Here is a tiny trained network, its code and every weight. The questions are about switching its units off for an input and a class, where a switched-off unit gives its printed mean instead of its output.

import numpy as np


def w(rows, s, z=0):
    codes = np.array(rows[::2]) - 128.0
    scale = np.full(codes.shape[1], s)
    scale[-1] = z or s
    return codes * scale


def norm(h):
    return h / np.sqrt((h * h).mean(-1, keepdims=True) + 1e-5)


def f(y):
    return y / 2 * (1 + np.tanh(0.7978845608 * (y + 0.044715 * y**3)))


def log_softmax(a):
    a = a - a.max(-1, keepdims=True)
    return a - np.log(np.exp(a).sum(-1, keepdims=True))


def net(x, mask):
    res = np.array(x, float).reshape(1, 5) / 4 @ E
    u = 0
    for l in range(2):
        y = f(norm(res) @ A[l][:, :-1].T + A[l][:, -1])
        res = res + np.where(mask[u : u + 16], y, B[l][:, -1]) @ B[l][:, :-1]
        u += 16
    return log_softmax(norm(res)[-1] @ U[:, :-1].T + U[:, -1])


A, B = {}, {}
E = w([
[180,218,254],'x0',
[228,182,80],'x1',
[128,128,126],'x2',
[179,16,171],'x3',
[128,130,126],'x4',
],0.0026)
A[0] = w([
[149,183,211,91],'0.n0',
[160,54,128,184],'0.n1',
[130,109,133,198],'0.n2',
[255,168,49,51],'0.n3',
[126,169,91,39],'0.n4',
[119,154,95,4],'0.n5',
[106,81,61,96],'0.n6',
[251,117,101,188],'0.n7',
[102,38,160,212],'0.n8',
[110,96,58,77],'0.n9',
[57,194,112,216],'0.n10',
[143,76,144,182],'0.n11',
[122,187,119,79],'0.n12',
[152,175,208,72],'0.n13',
[117,91,75,69],'0.n14',
[65,140,137,136],'0.n15',
],0.0085,0.0024)
B[0] = w([
[244,126,48,203],'0.n0',
[218,107,208,210],'0.n1',
[148,99,163,163],'0.n2',
[2,39,181,213],'0.n3',
[109,174,138,120],'0.n4',
[111,181,104,104],'0.n5',
[216,124,83,176],'0.n6',
[105,36,191,235],'0.n7',
[146,114,198,254],'0.n8',
[200,137,61,159],'0.n9',
[143,127,189,220],'0.n10',
[169,129,176,185],'0.n11',
[136,150,140,139],'0.n12',
[215,114,59,189],'0.n13',
[180,130,98,145],'0.n14',
[118,96,167,159],'0.n15',
],0.0051,0.0033)
A[1] = w([
[113,124,178,164],'1.n0',
[62,228,95,147],'1.n1',
[178,144,189,166],'1.n2',
[224,204,202,158],'1.n3',
[113,56,38,187],'1.n4',
[71,168,143,114],'1.n5',
[61,221,93,197],'1.n6',
[27,2,112,139],'1.n7',
[71,58,185,254],'1.n8',
[114,200,90,138],'1.n9',
[233,57,67,158],'1.n10',
[173,145,129,70],'1.n11',
[161,144,161,88],'1.n12',
[61,175,129,85],'1.n13',
[153,183,68,144],'1.n14',
[196,126,172,141],'1.n15',
],0.0062,0.002)
B[1] = w([
[108,119,90,169],'1.n0',
[154,54,184,146],'1.n1',
[83,131,88,208],'1.n2',
[84,101,54,234],'1.n3',
[156,255,116,157],'1.n4',
[109,80,147,123],'1.n5',
[182,12,203,151],'1.n6',
[91,194,42,202],'1.n7',
[50,177,64,253],'1.n8',
[186,44,171,123],'1.n9',
[109,194,155,249],'1.n10',
[106,107,96,129],'1.n11',
[118,129,110,144],'1.n12',
[140,34,190,119],'1.n13',
[179,86,156,127],'1.n14',
[93,155,108,210],'1.n15',
],0.0052,0.0034)
U = w([
[237,208,65,130],'0',
[2,137,122,230],'1',
[173,71,223,7],'2',
],0.011,0.0017)

Each question gives the input, the list of numbers given to net, and the class t.
The units are the neurons (one row each of A and B). Each row of codes is followed by its name. A weight is (code - 128) times the scale printed after its matrix; where a second scale follows, it is the last column's (A, B and U).
mask holds one flag per neuron, layer by layer. A switched-off neuron (its flag False) gives its mean, the last column of its row in B, instead of its output. The means were averaged over made-up inputs and are rounded, as every weight is.
A unit's drop is (log p(t) with every unit on - log p(t) with that unit switched off) / (log p(t) with every unit on - log p(t) with every unit switched off).
The circuit of an input: a set's keep is (log p(t) with only the set's units on - log p(t) with every unit switched off) / (log p(t) with every unit on - log p(t) with every unit switched off). Starting from the 12 units with the biggest drops (on a tie, the unit counted first), units are removed one at a time, each time the one whose removal leaves the highest keep (on an exact tie, the one counted first), for as long as the keep stays at least 0.8.
units of the circuit, in order: the units of the circuit, biggest drop first
top k neurons: the k neurons with the biggest drops, biggest first
top k neurons in layer l: the k neurons of layer l with the biggest drops, biggest first
drop of u: that unit's drop, to one decimal
input [-6,8,4,-1,7], class 1: units of the circuit, in order	0.n3
input [5,6,6,3,-1], class 1: top 3 neurons in layer 0	0.n3, 0.n7, 0.n6
input [-5,0,8,-6,4], class 2: top 3 neurons	0.n0, 0.n13, 1.n6
input [-6,7,8,-3,2], class 1: top 2 neurons	0.n3, 0.n0
input [4,3,-4,-6,-6], class 2: top 2 neurons in layer 0	0.n1, 0.n6
input [-5,7,-1,2,2], class 1: top 4 neurons	0.n3, 0.n7, 0.n0, 0.n13
input [-1,-1,4,-2,3], class 2: top 3 neurons	0.n7, 0.n1, 0.n8
input [-6,0,-8,-7,-3], class 2: top 3 neurons in layer 0	0.n0, 0.n13, 0.n10
input [3,3,6,-5,7], class 2: top 2 neurons	0.n1, 0.n8
input [-4,5,6,-6,-8], class 2: top 2 neurons in layer 1	1.n6, 1.n1
input [-3,-7,4,-8,5], class 2: top 2 neurons	0.n7, 0.n3
input [5,-4,-6,5,-8], class 0: top 3 neurons	0.n3, 0.n0, 0.n13
input [-5,6,5,1,-6], class 1: top 3 neurons	0.n3, 0.n7, 0.n0
input [-5,6,2,-7,-3], class 2: top 3 neurons	1.n6, 0.n4, 1.n1
input [4,-4,5,-3,-2], class 0: units of the circuit, in order	0.n0
input [4,7,3,3,-8], class 1: top 2 neurons in layer 0	0.n3, 0.n7
input [-4,7,-1,-1,3], class 1: drop of 0.n3	0.7
input [6,-5,0,0,1], class 0: drop of 0.n0	0.6
input [-7,-6,-1,4,-5], class 0: drop of 0.n3	0.5
input [-8,-1,8,2,-1], class 0: drop of 0.n6	0.0
input [-7,-7,2,1,1], class 0: top neuron in layer 1	1.n4
input [7,-5,1,0,-1], class 0: top 2 neurons	0.n0, 0.n13
